Below are the code and all the weights of a small trained network. Each question names an input and a class and asks about switching units off, where a switched-off unit gives its printed mean instead of its output.

import numpy as np


def w(rows, s, z=0):
    codes = np.array(rows[::2]) - 128.0
    scale = np.full(codes.shape[1], s)
    scale[-1] = z or s
    return codes * scale


def norm(h):
    return h / np.sqrt((h * h).mean(-1, keepdims=True) + 1e-5)


def f(y):
    return np.maximum(y, 0)


def log_softmax(a):
    a = a - a.max(-1, keepdims=True)
    return a - np.log(np.exp(a).sum(-1, keepdims=True))


def net(x, mask):
    res = np.array(x, float).reshape(1, 4) / 4 @ E
    u = 0
    for l in range(2):
        y = f(norm(res) @ A[l][:, :-1].T + A[l][:, -1])
        res = res + np.where(mask[u : u + 9], y, B[l][:, -1]) @ B[l][:, :-1]
        u += 9
    return log_softmax(norm(res)[-1] @ U[:, :-1].T + U[:, -1])


A, B = {}, {}
E = w([
[123,84,136,143,255,137,75,105],'x0',
[22,137,138,157,199,31,139,167],'x1',
[41,75,47,188,78,158,144,73],'x2',
[234,127,23,200,191,33,128,116],'x3',
],0.0071)
A[0] = w([
[86,116,85,143,181,126,113,102,100],'0.n1',
[69,100,97,152,178,142,122,122,52],'0.n2',
[102,127,116,138,152,100,134,137,104],'0.n3',
[128,146,92,146,179,72,135,132,86],'0.n4',
[17,87,106,139,175,171,123,95,82],'0.n5',
[10,131,94,140,20,128,135,123,16],'0.n6',
[46,160,108,126,54,116,111,147,91],'0.n7',
[60,143,201,95,139,134,121,133,87],'0.n8',
[140,151,96,151,152,104,113,131,3],'0.n9',
],0.014,0.005)
B[0] = w([
[84,175,96,167,100,86,114,161,188],'0.n1',
[79,176,91,160,88,74,85,108,181],'0.n2',
[152,171,136,136,95,136,102,83,163],'0.n3',
[146,70,134,152,193,159,127,122,194],'0.n4',
[88,148,80,163,119,145,51,111,224],'0.n5',
[133,52,94,136,68,126,253,138,245],'0.n6',
[140,114,186,188,133,168,169,109,210],'0.n7',
[140,170,172,91,143,146,126,161,199],'0.n8',
[154,120,125,84,138,109,145,186,151],'0.n9',
],0.021,0.011)
A[1] = w([
[173,128,127,181,164,70,161,125,34],'1.n1',
[71,96,187,130,170,106,178,68,197],'1.n2',
[218,128,88,62,69,142,144,79,74],'1.n3',
[79,56,151,113,41,107,249,80,2],'1.n4',
[187,115,123,197,86,139,97,139,63],'1.n5',
[135,94,74,86,232,65,140,138,36],'1.n6',
[151,114,87,97,177,27,150,98,68],'1.n7',
[31,151,241,22,141,101,159,163,29],'1.n8',
[47,143,143,52,76,153,82,88,99],'1.n9',
],0.013,0.0031)
B[1] = w([
[127,72,223,133,230,166,150,70,175],'1.n1',
[148,136,161,194,112,152,93,56,162],'1.n2',
[108,209,77,114,111,140,114,39,173],'1.n3',
[140,85,62,162,70,165,251,144,246],'1.n4',
[121,175,160,80,115,100,143,132,175],'1.n5',
[147,102,61,68,116,26,177,187,177],'1.n6',
[173,115,117,98,161,104,141,213,160],'1.n7',
[57,151,224,71,42,101,125,210,163],'1.n8',
[207,26,127,125,166,127,113,132,156],'1.n9',
],0.016,0.013)
U = w([
[197,87,108,97,241,49,160,161,183],'0',
[157,46,122,129,140,210,28,115,44],'1',
[120,57,101,208,59,181,253,121,197],'2',
[89,154,249,75,75,151,88,204,155],'3',
[24,162,60,235,143,79,19,132,172],'4',
[165,222,76,69,105,146,113,27,118],'5',
[130,95,202,183,171,151,131,102,2],'6',
],0.012,0.0055)

Each question gives the input, the list of numbers given to net, and the class t.
The units are the neurons (one row each of A and B). Each row of codes is followed by its name. A weight is (code - 128) times the scale printed after its matrix; where a second scale follows, it is the last column's (A, B and U).
mask holds one flag per neuron, layer by layer. A switched-off neuron (its flag False) gives its mean, the last column of its row in B, instead of its output. The means were averaged over made-up inputs and are rounded, as every weight is.
A unit's drop is (log p(t) with every unit on - log p(t) with that unit switched off) / (log p(t) with every unit on - log p(t) with every unit switched off).
The circuit of an input: a set's keep is (log p(t) with only the set's units on - log p(t) with every unit switched off) / (log p(t) with every unit on - log p(t) with every unit switched off). Starting from the 12 units with the biggest drops (on a tie, the unit counted first), units are removed one at a time, each time the one whose removal leaves the highest keep (on an exact tie, the one counted first), for as long as the keep stays at least 0.8.
circuit, biggest first: the units of the circuit, biggest drop first
unit that matters most: the unit with the biggest drop
top k neurons: the k neurons with the biggest drops, biggest first
top k neurons in layer l: the k neurons of layer l with the biggest drops, biggest first
drop when u is switched off: that unit's drop, to one decimal
input [4,1,1,4], class 0: circuit, biggest first -> [0.n9; 0.n7; 1.n6]
input [-7,-6,-7,8], class 5: unit that matters most -> 1.n3
input [1,2,0,-2], class 4: top 2 neurons -> [0.n5; 1.n4]
input [1,-7,-2,6], class 5: top 2 neurons in layer 0 -> [0.n6; 0.n4]
input [7,5,-1,4], class 4: top 3 neurons -> [0.n1; 0.n2; 0.n6]
input [8,-7,-7,-4], class 3: top 2 neurons in layer 0 -> [0.n6; 0.n5]
input [-2,-7,-6,-6], class 3: top 2 neurons -> [0.n6; 1.n8]
input [-5,6,-6,-8], class 3: top 2 neurons -> [0.n8; 1.n8]
input [3,-7,-4,-2], class 5: top 3 neurons in layer 0 -> [0.n6; 0.n8; 0.n5]
input [4,4,-1,-5], class 4: top 2 neurons in layer 0 -> [0.n5; 0.n2]
input [-7,8,-5,2], class 6: top 3 neurons -> [0.n6; 0.n4; 1.n4]
input [5,-7,-3,-2], class 5: top 3 neurons -> [0.n6; 0.n5; 0.n8]
input [4,-4,0,-7], class 3: top 2 neurons -> [0.n8; 1.n8]
input [4,4,-1,-6], class 3: circuit, biggest first -> [0.n8]
input [-6,-8,4,6], class 5: top 2 neurons -> [0.n6; 1.n3]
input [-6,-2,-3,1], class 5: top 2 neurons -> [0.n6; 0.n7]
input [-2,-7,-6,0], class 5: drop when 0.n6 is switched off -> 0.5
input [1,0,-4,2], class 0: drop when 0.n6 is switched off -> 0.2
input [-8,8,-8,3], class 0: drop when 0.n4 is switched off -> 0.2
input [1,-8,-7,2], class 5: top neuron in layer 0 -> [0.n6]
input [8,6,2,7], class 4: drop when 0.n1 is switched off -> 0.1
